Below is a small trained network, with its code and all its weights. Each question gives an input and a class and asks what happens when units are switched off, that is, made to give their printed mean instead of their output.

import numpy as np


def w(rows, s, z=0):
    codes = np.array(rows[::2]) - 128.0
    scale = np.full(codes.shape[1], s)
    scale[-1] = z or s
    return codes * scale


def f(y):
    return y / 2 * (1 + np.tanh(0.7978845608 * (y + 0.044715 * y**3)))


def log_softmax(a):
    a = a - a.max(-1, keepdims=True)
    return a - np.log(np.exp(a).sum(-1, keepdims=True))


def net(x, mask):
    res = np.array(x, float).reshape(1, 4) / 4 @ E
    y = f(res @ A[0][:, :-1].T + A[0][:, -1])
    res = res + np.where(mask, y, B[0][:, -1]) @ B[0][:, :-1]
    return log_softmax(res[-1] @ U[:, :-1].T + U[:, -1])


A, B = {}, {}
E = w([
[131,6,80],'x0',
[40,132,45],'x1',
[179,162,43],'x2',
[128,127,128],'x3',
],0.011)
A[0] = w([
[32,110,172,7],'N0',
[114,160,140,27],'N1',
[100,174,164,56],'N2',
[95,95,230,127],'N3',
[177,84,208,129],'N4',
[149,159,101,82],'N5',
[8,135,114,19],'N6',
[112,38,120,7],'N7',
[88,201,130,112],'N8',
],0.015,0.0019)
B[0] = w([
[199,90,90,202],'N0',
[110,111,176,154],'N1',
[80,76,150,198],'N2',
[184,87,59,245],'N3',
[72,229,147,254],'N4',
[184,108,132,161],'N5',
[97,254,149,230],'N6',
[141,97,207,230],'N7',
[155,59,153,226],'N8',
],0.019,0.0083)
U = w([
[114,100,173,255],'0',
[90,174,187,83],'1',
[80,31,254,65],'2',
[212,93,82,80],'3',
],0.0091,0.0093)

Each question gives the input, the list of numbers given to net, and the class t.
The units are the neurons (one row each of A and B). Each row of codes is followed by its name. A weight is (code - 128) times the scale printed after its matrix; where a second scale follows, it is the last column's (A, B and U).
mask holds one flag per neuron, in row order. A switched-off neuron (its flag False) gives its mean, the last column of its row in B, instead of its output. The means were averaged over made-up inputs and are rounded, as every weight is.
A unit's drop is (log p(t) with every unit on - log p(t) with that unit switched off) / (log p(t) with every unit on - log p(t) with every unit switched off).
The circuit of an input: a set's keep is (log p(t) with only the set's units on - log p(t) with every unit switched off) / (log p(t) with every unit on - log p(t) with every unit switched off). Starting from all 9 units, units are removed one at a time, each time the one whose removal leaves the highest keep (on an exact tie, the one counted first), for as long as the keep stays at least 0.8.
circuit, biggest first: the units of the circuit, biggest drop first
unit that matters most: the unit with the biggest drop
k most important neurons: the k neurons with the biggest drops, biggest first
drop of u: that unit's drop, to one decimal
input [2,-2,-4,-1], class 3: circuit, biggest first => N3
input [-5,-4,1,3], class 2: circuit, biggest first => N6; N2
input [-6,5,-4,2], class 2: 4 most important neurons => N8; N2; N4; N1
input [5,6,6,5], class 1: circuit, biggest first => N3; N8
input [0,7,1,4], class 1: 2 most important neurons => N6; N3
input [-4,-6,-7,5], class 3: 4 most important neurons => N3; N6; N0; N7
input [1,6,-2,-5], class 1: 2 most important neurons => N6; N3
input [-8,2,5,-6], class 2: circuit, biggest first => N8; N2
input [7,-7,1,2], class 1: 2 most important neurons => N4; N8
input [-6,6,-8,-7], class 3: 3 most important neurons => N0; N3; N4
input [-7,6,-1,-2], class 2: 2 most important neurons => N8; N2
input [4,6,4,-5], class 1: circuit, biggest first => N6; N3
input [8,-5,4,-5], class 2: 2 most important neurons => N7; N6
input [0,5,1,1], class 1: unit that matters most => N6
input [-7,3,-1,6], class 2: 2 most important neurons => N8; N2
input [-5,0,-4,-1], class 2: 3 most important neurons => N2; N8; N1
input [-7,-1,-8,-2], class 3: 3 most important neurons => N3; N0; N7
input [-2,7,-2,-5], class 1: drop of N6 => 3.0
input [2,-3,-8,-6], class 3: drop of N3 => 0.8
input [-8,2,-2,2], class 2: circuit, biggest first => N8
input [2,6,-2,0], class 1: drop of N6 => 1.2
